Below is a small trained network, with its code and all its weights. Each question gives an input and a target symbol and asks what happens when units are switched off, that is, made to give their printed mean instead of their output.

import numpy as np


def w(rows, s, z=0):
    codes = np.array(rows[::2]) - 128.0
    scale = np.full(codes.shape[1], s)
    scale[-1] = z or s
    return codes * scale


def f(y):
    return y / 2 * (1 + np.tanh(0.7978845608 * (y + 0.044715 * y**3)))


def softmax(a):
    e = np.exp(a - a.max(-1, keepdims=True))
    return e / e.sum(-1, keepdims=True)


def log_softmax(a):
    a = a - a.max(-1, keepdims=True)
    return a - np.log(np.exp(a).sum(-1, keepdims=True))


def net(x, mask):
    ids = ['ΘΛΞΦΨημπτ'.index(c) for c in x.split()]
    T = len(ids)
    res = E[ids] + P[:T]
    r = res
    for j in range(3):
        rows = slice(2 * j, 2 * j + 2)
        q, k, v = (r @ M[0][rows].T for M in (Q, K, V))
        z = softmax(np.where(np.tri(T) > 0, q @ k.T / 2**0.5, -1e9)) @ v
        o = O[0][rows]
        res = res + np.where(mask[j], z, o[:, -1]) @ o[:, :-1]
    y = f(res @ A[0][:, :-1].T + A[0][:, -1])
    res = res + np.where(mask[3:11], y, B[0][:, -1]) @ B[0][:, :-1]
    return log_softmax(res[-1] @ U[:, :-1].T + U[:, -1])


Q, K, V, O, A, B = {}, {}, {}, {}, {}, {}
E = w([
[157,150,47,185,149,114],'Θ',
[74,188,49,139,131,171],'Λ',
[14,75,119,202,190,104],'Ξ',
[136,130,191,142,185,194],'Φ',
[139,166,152,161,101,21],'Ψ',
[72,141,200,98,110,98],'η',
[133,10,71,151,135,54],'μ',
[93,183,125,170,47,168],'π',
[122,61,188,215,102,127],'τ',
],0.014)
P = w([
[123,213,140,115,253,99],'0',
[108,185,127,126,211,94],'1',
[102,159,120,128,179,107],'2',
[87,136,105,138,134,112],'3',
[75,119,91,151,104,125],'4',
[65,91,67,157,67,136],'5',
],0.0067)
Q[0] = w([
[12,134,37,154,169,93],'head 0',
[252,70,121,41,102,180],'head 0',
[29,168,191,138,159,91],'head 1',
[59,100,159,212,143,151],'head 1',
[226,155,105,12,85,161],'head 2',
[110,164,157,128,120,128],'head 2',
],0.027)
K[0] = w([
[66,91,136,129,3,58],'head 0',
[68,198,137,129,235,75],'head 0',
[77,166,206,149,58,135],'head 1',
[147,98,156,116,20,138],'head 1',
[182,226,107,119,240,81],'head 2',
[149,95,129,123,134,95],'head 2',
],0.024)
V[0] = w([
[140,56,54,75,220,143],'head 0',
[189,135,182,89,116,16],'head 0',
[92,127,93,100,49,66],'head 1',
[175,120,36,146,181,78],'head 1',
[208,95,36,177,134,110],'head 2',
[68,162,11,23,116,166],'head 2',
],0.012)
O[0] = w([
[96,53,99,64,71,175,65],'head 0',
[80,136,99,113,48,62,156],'head 0',
[123,108,160,107,143,88,173],'head 1',
[254,124,154,116,139,117,97],'head 1',
[183,178,150,106,72,111,54],'head 2',
[142,200,101,27,203,87,3],'head 2',
],0.0091,0.0049)
A[0] = w([
[168,44,239,93,130,66,52],'neuron 0',
[102,61,50,166,181,107,107],'neuron 1',
[38,194,254,101,99,159,82],'neuron 2',
[148,152,120,49,157,155,2],'neuron 3',
[149,104,137,171,138,204,78],'neuron 4',
[131,139,47,157,140,205,159],'neuron 5',
[159,63,193,94,183,246,99],'neuron 6',
[132,218,209,188,163,177,95],'neuron 7',
],0.0097,0.0074)
B[0] = w([
[79,115,41,120,132,127,170],'neuron 0',
[159,134,132,149,175,109,245],'neuron 1',
[181,61,120,114,169,145,250],'neuron 2',
[117,85,6,216,70,99,139],'neuron 3',
[130,163,68,148,122,153,201],'neuron 4',
[136,153,114,103,157,171,210],'neuron 5',
[118,196,191,156,112,89,188],'neuron 6',
[108,56,138,65,71,123,254],'neuron 7',
],0.015,0.0066)
U = w([
[254,147,123,117,116,139,108],'Θ',
[89,208,72,83,123,186,179],'Λ',
[105,145,119,150,192,120,68],'Ξ',
[135,191,175,110,120,180,184],'Φ',
[106,185,156,115,59,64,196],'Ψ',
[145,97,161,58,157,128,176],'η',
[131,136,40,96,107,130,3],'μ',
[120,129,109,42,71,157,197],'π',
[131,107,109,172,80,184,30],'τ',
],0.0066,0.0042)

Each question gives the input, a string of symbols that net reads in full, and the target symbol t.
The units are the heads (2 rows each of Q, K, V and O) and the neurons (one row each of A and B). Each row of codes is followed by its name. A weight is (code - 128) times the scale printed after its matrix; where a second scale follows, it is the last column's (O, A, B and U).
mask holds one flag per unit, heads first, then neurons. A switched-off unit (its flag False) gives its mean, the last column of its rows in O or B, instead of its output. The means were averaged over made-up inputs and are rounded, as every weight is.
A unit's drop is (log p(t) with every unit on - log p(t) with that unit switched off) / (log p(t) with every unit on - log p(t) with every unit switched off).
The circuit of an input: a set's keep is (log p(t) with only the set's units on - log p(t) with every unit switched off) / (log p(t) with every unit on - log p(t) with every unit switched off). Starting from all 11 units, units are removed one at a time, each time the one whose removal leaves the highest keep (on an exact tie, the one counted first), for as long as the keep stays at least 0.8.
circuit, biggest first: the units of the circuit, biggest drop first
unit that matters most: the unit with the biggest drop
top k neurons: the k neurons with the biggest drops, biggest first
heads that matter: for each layer, one digit per head in row order, 1 if its drop is at least 0.15 and else 0, layers parted by /
drop when u is switched off: that unit's drop, to one decimal
input Ψ Ξ Λ Ξ Ξ Λ, target Φ: unit that matters most -> neuron 6
input Ψ Ψ Θ Ξ, target Ψ: top 2 neurons -> [neuron 2; neuron 5]
input Θ μ μ π Θ, target η: circuit, biggest first -> [neuron 7; head 0; head 2]
input Θ Ξ μ π Ξ, target η: circuit, biggest first -> [head 0; neuron 7]
input τ η Ξ Ξ Φ Λ, target Λ: circuit, biggest first -> [neuron 5; neuron 4; head 0]
input μ Λ Θ Ψ Λ, target Ψ: heads that matter -> 110
input Ψ Λ Λ, target Ψ: top 4 neurons -> [neuron 2; neuron 5; neuron 4; neuron 0]
input τ μ μ, target μ: circuit, biggest first -> [neuron 0; head 1]
input Φ Ψ π π Ψ, target η: circuit, biggest first -> [head 0; neuron 7]
input Λ Ξ π π η, target η: top 2 neurons -> [neuron 7; neuron 2]
input Φ Φ Λ, target Λ: heads that matter -> 010
input η τ Φ, target τ: heads that matter -> 001
input η Ξ Φ, target Φ: heads that matter -> 100
input μ Λ τ μ, target τ: circuit, biggest first -> [head 2]
input Ψ Λ μ Λ, target π: heads that matter -> 101
input Ξ Ψ η η Θ Ψ, target Ξ: circuit, biggest first -> [head 2; neuron 7]
input η η Ξ μ Ψ, target π: heads that matter -> 101
input Θ μ Ξ Ξ η Ξ, target Ξ: heads that matter -> 010
input Λ Ξ η Λ, target Ξ: drop when neuron 4 is switched off -> 0.1
input μ π η Θ, target Θ: drop when head 1 is switched off -> 0.9
input Θ Ψ η π Φ η, target η: unit that matters most -> head 0
input Ψ τ μ Ψ Λ Φ, target Φ: drop when head 2 is switched off -> -0.1
